Below are the code and all the weights of a small trained network. Each question names an input and a class and asks about switching units off, where a switched-off unit gives its printed mean instead of its output.

import numpy as np


def w(rows, s, z=0):
    codes = np.array(rows[::2]) - 128.0
    scale = np.full(codes.shape[1], s)
    scale[-1] = z or s
    return codes * scale


def norm(h):
    return h / np.sqrt((h * h).mean(-1, keepdims=True) + 1e-5)


def f(y):
    return y / 2 * (1 + np.tanh(0.7978845608 * (y + 0.044715 * y**3)))


def log_softmax(a):
    a = a - a.max(-1, keepdims=True)
    return a - np.log(np.exp(a).sum(-1, keepdims=True))


def net(x, mask):
    res = np.array(x, float).reshape(1, 8) / 4 @ E
    u = 0
    for l in range(4):
        y = f(norm(res) @ A[l][:, :-1].T + A[l][:, -1])
        res = res + np.where(mask[u : u + 10], y, B[l][:, -1]) @ B[l][:, :-1]
        u += 10
    return log_softmax(norm(res)[-1] @ U[:, :-1].T + U[:, -1])


A, B = {}, {}
E = w([
[4,130,46],'x0',
[145,70,34],'x1',
[52,129,220],'x2',
[105,103,187],'x3',
[124,220,33],'x4',
[59,205,202],'x5',
[209,228,175],'x6',
[101,235,126],'x7',
],0.0043)
A[0] = w([
[101,102,131,49],'L0N0',
[73,137,109,250],'L0N1',
[179,73,154,134],'L0N2',
[136,152,86,113],'L0N3',
[173,1,136,6],'L0N4',
[136,147,105,236],'L0N5',
[105,101,150,131],'L0N6',
[170,178,130,94],'L0N7',
[128,87,168,115],'L0N8',
[115,86,112,85],'L0N9',
],0.011,0.0014)
B[0] = w([
[180,190,182,136],'L0N0',
[125,178,2,202],'L0N1',
[90,133,166,190],'L0N2',
[99,69,72,151],'L0N3',
[187,52,149,252],'L0N4',
[161,202,8,160],'L0N5',
[64,185,164,156],'L0N6',
[229,83,61,158],'L0N7',
[55,119,170,167],'L0N8',
[179,36,180,153],'L0N9',
],0.0037,0.0035)
A[1] = w([
[195,39,162,76],'L1N0',
[186,85,71,139],'L1N1',
[123,57,111,19],'L1N2',
[134,159,85,76],'L1N3',
[113,111,159,51],'L1N4',
[200,181,129,118],'L1N5',
[68,69,26,252],'L1N6',
[152,160,134,51],'L1N7',
[160,119,245,126],'L1N8',
[99,19,142,88],'L1N9',
],0.012,0.0023)
B[1] = w([
[136,69,62,194],'L1N0',
[130,196,134,196],'L1N1',
[104,115,131,150],'L1N2',
[151,124,124,146],'L1N3',
[135,138,118,130],'L1N4',
[195,97,200,161],'L1N5',
[174,199,26,253],'L1N6',
[99,115,167,124],'L1N7',
[64,158,3,212],'L1N8',
[59,118,121,193],'L1N9',
],0.0058,0.0066)
A[2] = w([
[92,154,93,175],'L2N0',
[125,181,129,54],'L2N1',
[131,67,70,60],'L2N2',
[111,127,43,248],'L2N3',
[254,197,180,130],'L2N4',
[171,163,125,148],'L2N5',
[36,114,141,69],'L2N6',
[70,164,101,71],'L2N7',
[16,160,153,253],'L2N8',
[141,101,62,100],'L2N9',
],0.01,0.0033)
B[2] = w([
[183,190,121,184],'L2N0',
[128,127,166,131],'L2N1',
[130,129,168,159],'L2N2',
[254,191,130,254],'L2N3',
[190,164,213,185],'L2N4',
[164,121,216,153],'L2N5',
[120,159,117,159],'L2N6',
[136,29,146,158],'L2N7',
[216,136,65,225],'L2N8',
[138,157,155,172],'L2N9',
],0.0067,0.0068)
A[3] = w([
[135,14,110,97],'L3N0',
[230,198,122,252],'L3N1',
[210,145,128,241],'L3N2',
[156,80,146,46],'L3N3',
[76,153,120,159],'L3N4',
[187,113,181,77],'L3N5',
[149,132,1,193],'L3N6',
[90,47,152,145],'L3N7',
[202,151,205,140],'L3N8',
[154,115,127,95],'L3N9',
],0.0091,0.0028)
B[3] = w([
[146,37,176,139],'L3N0',
[35,72,139,250],'L3N1',
[48,90,166,204],'L3N2',
[219,106,129,122],'L3N3',
[88,91,112,126],'L3N4',
[61,255,83,135],'L3N5',
[118,127,208,225],'L3N6',
[148,111,88,126],'L3N7',
[113,140,207,160],'L3N8',
[193,104,153,131],'L3N9',
],0.0067,0.011)
U = w([
[109,98,126,253],'0',
[88,136,178,104],'1',
[179,183,4,127],'2',
[173,146,201,111],'3',
[157,27,112,131],'4',
[76,132,86,19],'5',
],0.019,0.0045)

Each question gives the input, the list of numbers given to net, and the class t.
The units are the neurons (one row each of A and B). Each row of codes is followed by its name. A weight is (code - 128) times the scale printed after its matrix; where a second scale follows, it is the last column's (A, B and U).
mask holds one flag per neuron, layer by layer. A switched-off neuron (its flag False) gives its mean, the last column of its row in B, instead of its output. The means were averaged over made-up inputs and are rounded, as every weight is.
A unit's drop is (log p(t) with every unit on - log p(t) with that unit switched off) / (log p(t) with every unit on - log p(t) with every unit switched off).
The circuit of an input: a set's keep is (log p(t) with only the set's units on - log p(t) with every unit switched off) / (log p(t) with every unit on - log p(t) with every unit switched off). Starting from the 12 units with the biggest drops (on a tie, the unit counted first), units are removed one at a time, each time the one whose removal leaves the highest keep (on an exact tie, the one counted first), for as long as the keep stays at least 0.8.
units of the circuit, in order: the units of the circuit, biggest drop first
top k neurons: the k neurons with the biggest drops, biggest first
k most important neurons of layer l: the k neurons of layer l with the biggest drops, biggest first
input [3,-8,-4,3,3,-5,-8,-4], class 2: units of the circuit, in order : [L1N6]
input [-2,-3,-5,1,8,2,-3,1], class 3: units of the circuit, in order : [L1N8 L1N5]
input [-2,5,8,-4,0,4,6,-4], class 0: units of the circuit, in order : [L1N8 L1N6]
input [-3,5,-1,3,-7,4,7,3], class 1: units of the circuit, in order : [L1N8 L3N1]
input [8,3,1,-4,-3,-3,-7,-7], class 2: top 2 neurons : [L1N6 L3N1]
input [7,-3,3,-7,-2,0,3,-3], class 2: top 2 neurons : [L0N1 L1N6]
input [0,2,0,4,-1,6,7,-2], class 1: units of the circuit, in order : [L1N8 L1N6]
input [-6,-1,1,1,4,3,-7,0], class 0: top 2 neurons : [L1N6 L2N7]
input [5,-2,-3,1,2,0,7,1], class 1: 2 most important neurons of layer 2 : [L2N8 L2N3]
input [-5,3,-4,-2,-8,7,3,-3], class 4: top 3 neurons : [L1N0 L2N4 L1N1]
input [-4,-8,-5,-8,-7,-3,7,-2], class 1: 2 most important neurons of layer 1 : [L1N6 L1N8]
input [-2,-3,6,4,-1,6,5,-7], class 0: top 3 neurons : [L1N8 L2N8 L2N3]
input [-5,1,-4,1,-4,4,-3,0], class 4: top 2 neurons : [L1N0 L0N4]
input [-1,5,1,-7,1,4,1,0], class 3: units of the circuit, in order : [L1N8]
input [-5,5,0,-8,6,-3,1,-7], class 3: top 2 neurons : [L1N8 L1N1]
input [-7,0,8,2,2,4,-2,-5], class 0: top 2 neurons : [L1N8 L2N8]
input [8,-6,8,-4,-1,-4,-2,-4], class 2: 2 most important neurons of layer 3 : [L3N8 L3N0]
input [0,3,-1,-2,7,-2,3,-8], class 3: 2 most important neurons of layer 0 : [L0N1 L0N8]
input [5,-6,6,-6,0,-2,-4,-4], class 2: top 3 neurons : [L1N6 L0N1 L2N8]
input [7,-4,4,5,-7,5,-7,-5], class 5: top 2 neurons : [L2N6 L1N9]
input [0,7,1,-3,0,2,7,2], class 3: most important neuron of layer 2 : [L2N4]
input [-8,-7,3,4,-7,-6,6,-1], class 1: 2 most important neurons of layer 2 : [L2N4 L2N7]
input [2,-3,7,-5,-8,3,-5,-4], class 4: 2 most important neurons of layer 1 : [L1N1 L1N6]
input [-8,-3,7,2,6,0,-6,-4], class 0: 2 most important neurons of layer 2 : [L2N8 L2N6]
input [1,5,-3,0,-4,-5,7,7], class 1: 2 most important neurons of layer 2 : [L2N8 L2N3]
input [-5,7,3,-7,8,-4,0,4], class 3: 3 most important neurons of layer 2 : [L2N4 L2N5 L2N8]
input [3,3,5,-2,4,-2,8,7], class 3: top neuron : [L2N4]
